Below is a small trained network, with its code and all its weights. Each question gives an input and a class and asks what happens when units are switched off, that is, made to give their printed mean instead of their output.

import numpy as np


def w(rows, s, z=0):
    codes = np.array(rows[::2]) - 128.0
    scale = np.full(codes.shape[1], s)
    scale[-1] = z or s
    return codes * scale


def f(y):
    return y / 2 * (1 + np.tanh(0.7978845608 * (y + 0.044715 * y**3)))


def log_softmax(a):
    a = a - a.max(-1, keepdims=True)
    return a - np.log(np.exp(a).sum(-1, keepdims=True))


def net(x, mask):
    res = np.array(x, float).reshape(1, 6) / 4 @ E
    y = f(res @ A[0][:, :-1].T + A[0][:, -1])
    res = res + np.where(mask, y, B[0][:, -1]) @ B[0][:, :-1]
    return log_softmax(res[-1] @ U[:, :-1].T + U[:, -1])


A, B = {}, {}
E = w([
[52,123,178,141,138,194],'x0',
[126,183,118,215,192,99],'x1',
[143,61,116,168,142,156],'x2',
[195,95,247,131,138,103],'x3',
[117,87,108,179,44,57],'x4',
[52,117,132,113,176,93],'x5',
],0.013)
A[0] = w([
[120,114,192,196,144,158,254],'neuron 0',
[115,38,116,144,143,51,154],'neuron 1',
[118,105,147,157,197,197,125],'neuron 2',
[92,175,71,155,103,193,148],'neuron 3',
[134,120,163,197,179,98,161],'neuron 4',
[116,87,108,49,182,161,182],'neuron 5',
[166,212,130,75,143,90,166],'neuron 6',
[144,152,165,133,117,20,204],'neuron 7',
[62,139,211,133,111,176,153],'neuron 8',
[153,117,181,118,146,217,199],'neuron 9',
[118,202,50,140,88,137,170],'neuron 10',
[111,132,119,112,151,194,145],'neuron 11',
[179,185,114,10,125,95,134],'neuron 12',
[167,63,144,107,10,153,118],'neuron 13',
[157,75,105,88,32,123,184],'neuron 14',
[199,93,153,144,149,187,200],'neuron 15',
[106,153,236,135,125,198,185],'neuron 16',
[70,149,124,64,153,151,137],'neuron 17',
[98,109,71,71,106,101,208],'neuron 18',
[183,119,165,87,91,74,193],'neuron 19',
[148,32,166,121,29,152,126],'neuron 20',
[110,119,103,245,137,57,142],'neuron 21',
[101,163,84,190,100,122,91],'neuron 22',
[121,156,190,92,144,132,136],'neuron 23',
[198,102,89,160,189,187,115],'neuron 24',
],0.013,0.0065)
B[0] = w([
[94,226,177,138,138,72,220],'neuron 0',
[197,81,150,137,103,94,209],'neuron 1',
[100,183,188,137,193,139,198],'neuron 2',
[76,119,77,141,192,142,223],'neuron 3',
[156,141,203,141,104,72,204],'neuron 4',
[132,85,192,100,151,188,203],'neuron 5',
[211,207,94,111,136,195,204],'neuron 6',
[216,155,112,148,90,112,219],'neuron 7',
[53,194,95,41,198,1,203],'neuron 8',
[85,191,190,129,103,145,216],'neuron 9',
[80,99,44,188,167,178,249],'neuron 10',
[69,120,152,120,175,193,177],'neuron 11',
[179,152,112,98,100,208,215],'neuron 12',
[76,126,112,116,38,125,228],'neuron 13',
[104,80,80,126,79,148,235],'neuron 14',
[109,147,184,180,74,160,210],'neuron 15',
[89,211,127,79,178,91,223],'neuron 16',
[121,60,164,76,177,171,195],'neuron 17',
[163,13,85,107,140,180,220],'neuron 18',
[162,153,87,120,59,130,213],'neuron 19',
[77,156,128,90,2,85,230],'neuron 20',
[172,81,121,216,155,24,255],'neuron 21',
[126,145,84,170,156,108,203],'neuron 22',
[115,206,87,102,169,89,178],'neuron 23',
[110,110,183,206,124,212,191],'neuron 24',
],0.0094,0.014)
U = w([
[169,106,150,225,116,26,152],'0',
[101,35,113,88,181,193,175],'1',
[113,88,1,227,177,138,84],'2',
[120,45,95,108,49,127,85],'3',
[214,160,82,111,110,169,213],'4',
[99,145,194,195,146,176,129],'5',
[79,151,143,64,209,83,181],'6',
[50,153,119,101,59,116,2],'7',
],0.01,0.0024)

Each question gives the input, the list of numbers given to net, and the class t.
The units are the neurons (one row each of A and B). Each row of codes is followed by its name. A weight is (code - 128) times the scale printed after its matrix; where a second scale follows, it is the last column's (A, B and U).
mask holds one flag per neuron, in row order. A switched-off neuron (its flag False) gives its mean, the last column of its row in B, instead of its output. The means were averaged over made-up inputs and are rounded, as every weight is.
A unit's drop is (log p(t) with every unit on - log p(t) with that unit switched off) / (log p(t) with every unit on - log p(t) with every unit switched off).
The circuit of an input: a set's keep is (log p(t) with only the set's units on - log p(t) with every unit switched off) / (log p(t) with every unit on - log p(t) with every unit switched off). Starting from the 12 units with the biggest drops (on a tie, the unit counted first), units are removed one at a time, each time the one whose removal leaves the highest keep (on an exact tie, the one counted first), for as long as the keep stays at least 0.8.
circuit, biggest first: the units of the circuit, biggest drop first
unit that matters most: the unit with the biggest drop
k most important neurons: the k neurons with the biggest drops, biggest first
drop of u: that unit's drop, to one decimal
input [-5,8,-3,1,-8,5], class 4: unit that matters most -> neuron 6
input [-3,-3,5,8,-2,3], class 7: circuit, biggest first -> (neuron 21; neuron 20)
input [2,7,1,-3,5,0], class 0: 2 most important neurons -> (neuron 21; neuron 4)
input [6,-5,-7,6,-4,-4], class 6: 2 most important neurons -> (neuron 8; neuron 16)
input [-1,4,-7,0,4,-8], class 2: 2 most important neurons -> (neuron 10; neuron 20)
input [-5,3,-8,-2,3,8], class 2: 2 most important neurons -> (neuron 10; neuron 21)
input [3,-2,-2,3,-8,-7], class 6: 3 most important neurons -> (neuron 16; neuron 8; neuron 23)
input [-5,-7,-2,-7,0,-2], class 3: 3 most important neurons -> (neuron 13; neuron 14; neuron 2)
input [2,0,6,2,6,-5], class 7: 2 most important neurons -> (neuron 20; neuron 13)
input [6,-4,7,8,-2,1], class 7: 2 most important neurons -> (neuron 20; neuron 15)
input [-3,-3,2,7,3,-3], class 7: 2 most important neurons -> (neuron 20; neuron 18)
input [6,5,8,-6,-2,0], class 5: 2 most important neurons -> (neuron 24; neuron 2)
input [-4,2,5,0,-1,-8], class 5: 2 most important neurons -> (neuron 24; neuron 15)
input [8,5,6,6,0,2], class 6: circuit, biggest first -> (neuron 8)
input [-1,-7,0,2,-2,-3], class 7: drop of neuron 21 -> 0.1
input [-1,-4,5,-4,1,2], class 3: drop of neuron 21 -> -0.1
input [-2,-2,-6,-2,5,1], class 3: drop of neuron 2 -> 0.1
